Below are the code and all the weights of a small trained network. Each question names an input and a target symbol and asks about switching units off, where a switched-off unit gives its printed mean instead of its output.

import numpy as np


def w(rows, s, z=0):
    codes = np.array(rows[::2]) - 128.0
    scale = np.full(codes.shape[1], s)
    scale[-1] = z or s
    return codes * scale


def f(y):
    return y / 2 * (1 + np.tanh(0.7978845608 * (y + 0.044715 * y**3)))


def softmax(a):
    e = np.exp(a - a.max(-1, keepdims=True))
    return e / e.sum(-1, keepdims=True)


def log_softmax(a):
    a = a - a.max(-1, keepdims=True)
    return a - np.log(np.exp(a).sum(-1, keepdims=True))


def net(x, mask):
    ids = ['αβγεζφω'.index(c) for c in x.split()]
    T = len(ids)
    res = E[ids] + P[:T]
    r = res
    for j in range(2):
        rows = slice(3 * j, 3 * j + 3)
        q, k, v = (r @ M[0][rows].T for M in (Q, K, V))
        z = softmax(np.where(np.tri(T) > 0, q @ k.T / 3**0.5, -1e9)) @ v
        o = O[0][rows]
        res = res + np.where(mask[j], z, o[:, -1]) @ o[:, :-1]
    y = f(res @ A[0][:, :-1].T + A[0][:, -1])
    res = res + np.where(mask[2:6], y, B[0][:, -1]) @ B[0][:, :-1]
    return log_softmax(res[-1] @ U[:, :-1].T + U[:, -1])


Q, K, V, O, A, B = {}, {}, {}, {}, {}, {}
E = w([
[145,128,117],'α',
[188,166,153],'β',
[96,80,108],'γ',
[3,57,150],'ε',
[180,108,131],'ζ',
[164,118,124],'φ',
[109,110,197],'ω',
],0.023)
P = w([
[119,154,108],'0',
[185,1,113],'1',
[162,16,106],'2',
[137,31,100],'3',
[54,118,123],'4',
[58,120,109],'5',
[53,132,100],'6',
[95,108,111],'7',
[133,76,136],'8',
[157,63,132],'9',
[106,97,111],'10',
],0.0048)
Q[0] = w([
[102,152,108],'head 0',
[152,127,149],'head 0',
[136,16,50],'head 0',
[162,250,115],'head 1',
[164,41,44],'head 1',
[199,160,53],'head 1',
],0.015)
K[0] = w([
[168,77,127],'head 0',
[70,151,105],'head 0',
[171,247,194],'head 0',
[237,154,150],'head 1',
[102,189,7],'head 1',
[154,215,40],'head 1',
],0.013)
V[0] = w([
[168,97,119],'head 0',
[96,147,176],'head 0',
[138,152,72],'head 0',
[207,197,56],'head 1',
[107,170,64],'head 1',
[222,125,247],'head 1',
],0.014)
O[0] = w([
[243,227,116,143],'head 0',
[39,155,161,128],'head 0',
[160,57,108,104],'head 0',
[231,1,135,4],'head 1',
[127,19,93,97],'head 1',
[194,157,211,82],'head 1',
],0.0091,0.013)
A[0] = w([
[198,160,56,111],'neuron 0',
[214,75,206,245],'neuron 1',
[83,6,75,195],'neuron 2',
[2,131,170,112],'neuron 3',
],0.0097,0.011)
B[0] = w([
[217,188,129,142],'neuron 0',
[96,42,135,187],'neuron 1',
[171,59,7,146],'neuron 2',
[168,103,152,252],'neuron 3',
],0.016,0.025)
U = w([
[151,168,80,128],'α',
[149,122,138,46],'β',
[104,115,64,119],'γ',
[4,113,129,253],'ε',
[123,166,92,205],'ζ',
[98,117,117,23],'φ',
[191,165,153,114],'ω',
],0.012,0.005)

Each question gives the input, a string of symbols that net reads in full, and the target symbol t.
The units are the heads (3 rows each of Q, K, V and O) and the neurons (one row each of A and B). Each row of codes is followed by its name. A weight is (code - 128) times the scale printed after its matrix; where a second scale follows, it is the last column's (O, A, B and U).
mask holds one flag per unit, heads first, then neurons. A switched-off unit (its flag False) gives its mean, the last column of its rows in O or B, instead of its output. The means were averaged over made-up inputs and are rounded, as every weight is.
A unit's drop is (log p(t) with every unit on - log p(t) with that unit switched off) / (log p(t) with every unit on - log p(t) with every unit switched off).
The circuit of an input: a set's keep is (log p(t) with only the set's units on - log p(t) with every unit switched off) / (log p(t) with every unit on - log p(t) with every unit switched off). Starting from all 6 units, units are removed one at a time, each time the one whose removal leaves the highest keep (on an exact tie, the one counted first), for as long as the keep stays at least 0.8.
units of the circuit, in order: the units of the circuit, biggest drop first
most important unit: the unit with the biggest drop
top k neurons: the k neurons with the biggest drops, biggest first
which heads matter: for each layer, one digit per head in row order, 1 if its drop is at least 0.15 and else 0, layers parted by /
input α β α, target γ: units of the circuit, in order	(head 1; neuron 3; neuron 2)
input ζ φ β, target β: units of the circuit, in order	(neuron 1; head 1)
input γ α β φ, target α: units of the circuit, in order	(neuron 3; neuron 1)
input ω ω ω α ω ε ε α, target ε: which heads matter	10
input α ζ ζ γ α, target ω: which heads matter	11
input γ β ε ε γ β α ω α ζ, target γ: which heads matter	01
input γ φ ζ, target α: top 3 neurons	(neuron 3; neuron 0; neuron 1)
input γ γ ζ α, target α: top 2 neurons	(neuron 3; neuron 1)
input ε γ ζ, target ζ: top neuron	(neuron 1)
input φ φ ω ε α ω β ω φ φ ζ, target ε: units of the circuit, in order	(neuron 3; neuron 1; head 1; neuron 2)
input ε α α ε ε ε ε ζ β φ, target ζ: units of the circuit, in order	(neuron 1; neuron 3)
input ω ω γ ω ζ α ζ, target ε: top 3 neurons	(neuron 3; neuron 0; neuron 2)
input ε φ φ, target ζ: units of the circuit, in order	(head 1; neuron 1)
input φ α ε ω β ζ ω ζ φ φ, target ε: top 2 neurons	(neuron 3; neuron 1)
input ε γ α ζ, target ζ: most important unit	neuron 3
input ω ω α, target ε: units of the circuit, in order	(head 0; neuron 0)
input α ω α, target γ: units of the circuit, in order	(head 1; neuron 2; neuron 3)
input α α ε ω φ ε ζ γ β α β, target ε: top 2 neurons	(neuron 1; neuron 3)
input φ β φ β φ ζ φ φ, target β: top 3 neurons	(neuron 1; neuron 0; neuron 2)
input ω β φ ω β φ ω ε γ φ, target ε: units of the circuit, in order	(neuron 3)
input γ ε β α, target α: top 3 neurons	(neuron 1; neuron 3; neuron 0)
input γ α φ, target α: top 2 neurons	(neuron 3; neuron 0)
